Small tables with named rows and columns. After each table, cells are looked up by row and column.

Table veveku
fields: kunok, libok
gosabu: [93, 110]
dum: [87, 128]
zote: [128, 151]
gan: [72, 179]
damum: [58, 207]
zolami: [132, 114]
febevod: [84, 236]

kunok of dum: 87
libok of gan: 179
libok of zote: 151
kunok of gan: 72
libok of febevod: 236
libok of dum: 128
Row with the largest kunok: zolami

gire =
|  | vana | vaz | sutum |
|---|---|---|---|
| kivetar | 0.1 | 0.0 | -0.5 |
| didiluk | 0.3 | -0.3 | -0.2 |
| naz | 0.2 | 0.0 | 0.6 |
| nol | -0.5 | 0.1 | 0.2 |
| dumit | 0.5 | -0.3 | -0.3 |
| kenufo | 0.3 | 0.7 | 0.2 |
| zodipeg | 0.8 | 0.1 | -0.2 |
| dedipa | -0.2 | -0.3 | 0.3 |
| pimute | 0.0 | -0.4 | -0.4 |
| kun | -0.1 | -0.3 | 0.0 |
| zopi | 0.3 | 0.1 | 0.8 |

What is the sutum of zopi in gire? 0.8
What is the sutum of pimute in gire? -0.4
What is the vaz of naz in gire? 0.0
What is the vaz of pimute in gire? -0.4
What is the vana of naz in gire? 0.2
What is the vaz of didiluk in gire? -0.3
What is the vaz of dedipa in gire? -0.3
What is the vana of dumit in gire? 0.5
What is the sutum of dumit in gire? -0.3
What is the sutum of zodipeg in gire? -0.2
What is the sutum of nol in gire? 0.2
What is the vana of dedipa in gire? -0.2
What is the vana of didiluk in gire? 0.3
What is the sutum of naz in gire? 0.6
What is the vana of nol in gire? -0.5
What is the vana of zodipeg in gire? 0.8
What is the vana of zopi in gire? 0.3
What is the vaz of zodipeg in gire? 0.1
Row with the largest sutum: zopi

raro
cols = gaz, deni, dez, kor, dume, tir, taza, lizi, por, sipekir
pip: [-8912, -6047, 3125, -7523, -4830, -978, 238, -5334, 1563, 1967]
diz: [-3948, -2227, 4828, 2637, -3432, 4159, -4534, -2858, -6229, -3483]
bogod: [-6579, -6078, 695, -3443, 6145, 5591, -3333, -3710, 7053, 6678]
zivovi: [1397, 2216, 2712, -2126, -6117, 2997, -1635, -6126, -9001, -2791]
gagaz: [-2367, 1956, -3284, -501, -4324, -2086, -4443, -6708, -4089, -4490]
dad: [2948, 2968, -5573, 701, 1204, 392, 1224, 481, -4105, -173]
rap: [-596, -8027, -4223, -1419, 874, 4955, -3027, -3155, 2123, 1967]
nak: [-8300, -2638, -59, -6792, 1421, -6442, 243, 1242, -331, 1621]
revev: [-2259, -2498, 297, -4952, 5155, -2374, -6392, 4252, -5811, 392]
zonetub: [-439, 4188, 4214, -3068, -2658, -5932, -2441, -6669, 705, -4151]

What is the kor of gagaz in raro? -501
What is the lizi of revev in raro? 4252
What is the dez of dad in raro? -5573
What is the taza of nak in raro? 243
What is the dez of rap in raro? -4223
What is the dume of dad in raro? 1204
What is the por of zonetub in raro? 705
What is the gaz of revev in raro? -2259
What is the deni of diz in raro? -2227
What is the kor of rap in raro? -1419
What is the dume of bogod in raro? 6145
What is the lizi of rap in raro? -3155
What is the kor of diz in raro? 2637
What is the kor of revev in raro? -4952
What is the tir of bogod in raro? 5591
What is the sipekir of revev in raro? 392
What is the tir of nak in raro? -6442
What is the tir of revev in raro? -2374
What is the lizi of zivovi in raro? -6126
What is the por of dad in raro? -4105

Table potipe
|  | nezufuf | ruzogun |
|---|---|---|
| solofut | 126 | 146 |
| tev | 180 | 233 |
| farifed | 22 | 86 |
| lig | 157 | 149 |
| mozoniv | 125 | 79 |

tev, ruzogun: 233
mozoniv, nezufuf: 125
solofut, ruzogun: 146
tev, nezufuf: 180
lig, nezufuf: 157
farifed, ruzogun: 86
lig, ruzogun: 149

gokulim =
	muna	rek	teb	dibo	gog	mos	duris	deza
tidabi	-83	-41	29	-76	-62	32	-87	-86
mibavim	57	5	-84	47	30	-87	60	59
nopunat	-7	-28	-38	-3	-22	-36	-4	-2
savi	-42	-27	-2	-43	-35	-1	-45	-47
zof	9	-23	-51	12	-11	-50	12	14

mibavim, gog: 30
savi, deza: -47
nopunat, teb: -38
nopunat, gog: -22
tidabi, gog: -62
tidabi, deza: -86
savi, duris: -45
mibavim, dibo: 47
mibavim, muna: 57
zof, muna: 9
tidabi, teb: 29
savi, mos: -1
zof, gog: -11
zof, mos: -50
nopunat, deza: -2
tidabi, mos: 32

kiz
columns: poriru, purema, tuf, bozake, seg
minuso: [-2901, -1189, -2602, -3776, 2046]
nagu: [-1655, 3078, 388, -2556, -1925]
bos: [-1494, -701, -1021, 2434, -1419]
zipi: [-2958, 1828, 1835, -1938, -1964]
nupo: [-1157, -978, -1686, -443, -1790]
sis: [-3812, -115, -5383, -672, -4634]
roki: [-4128, -2277, -3283, -3950, -1910]
nivik: [-2404, 1012, -4708, 349, -992]
nef: [8879, -5374, 1042, -2629, 997]
nunato: [-5403, -2370, -325, 985, -1226]
pur: [-1591, -4252, -2852, -3198, -2928]
gol: [-1166, -3367, -7244, 1595, -2574]

pur, seg => -2928
zipi, poriru => -2958
nef, tuf => 1042
nivik, bozake => 349
bos, bozake => 2434
nef, poriru => 8879
nunato, bozake => 985
Row with the largest seg: minuso

tases.csv
,kovufe,rud,simor,zas,dud,limenit,lon,til
dopivaf,9.22,-59.72,-91.92,88.81,-26.28,16.93,-54.91,-18.97
nuviv,-23.99,3.03,-91.48,87.16,-25.10,-2.70,-53.79,-14.95
zed,-0.48,29.69,-3.48,47.37,18.60,22.07,-13.33,15.12
vokitov,6.02,-54.05,-62.10,79.98,-4.40,22.82,-60.79,-17.39

What is the dud of dopivaf in tases? -26.28
What is the zas of vokitov in tases? 79.98
What is the lon of vokitov in tases? -60.79
What is the limenit of zed in tases? 22.07
What is the zas of dopivaf in tases? 88.81
What is the limenit of vokitov in tases? 22.82
Which row has the largest rud? zed

Table depofum
,ladi,lod,zazura,giba,banuta,nul
mufebe,49.2,60.3,55.6,73.3,75.6,65.4
dosun,70.5,60.3,55.6,73.3,72.6,65.4
nosup,49.2,60.3,55.6,72.4,65.6,65.4
nep,49.2,67.2,55.6,73.3,86.3,65.4
kudag,24.4,60.3,76.7,73.3,89.8,65.4
misipiv,93.7,89.0,55.6,73.3,91.8,63.9
pab,49.2,60.3,55.6,73.3,86.3,65.4
gur,49.2,60.3,55.6,73.3,86.3,65.4
bak,44.9,60.3,66.0,77.5,86.3,70.2
rir,49.2,60.3,55.6,73.3,86.3,53.6
tusokin,49.2,64.4,55.6,73.3,86.3,63.8

What is the giba of mufebe in depofum? 73.3
What is the giba of bak in depofum? 77.5
What is the banuta of rir in depofum? 86.3
What is the nul of dosun in depofum? 65.4
What is the zazura of nosup in depofum? 55.6
What is the lod of tusokin in depofum? 64.4
What is the ladi of mufebe in depofum? 49.2
What is the nul of pab in depofum? 65.4
What is the giba of rir in depofum? 73.3
What is the banuta of pab in depofum? 86.3
What is the banuta of gur in depofum? 86.3
What is the zazura of mufebe in depofum? 55.6
What is the zazura of bak in depofum? 66.0
What is the zazura of nep in depofum? 55.6
What is the nul of mufebe in depofum? 65.4
What is the banuta of mufebe in depofum? 75.6

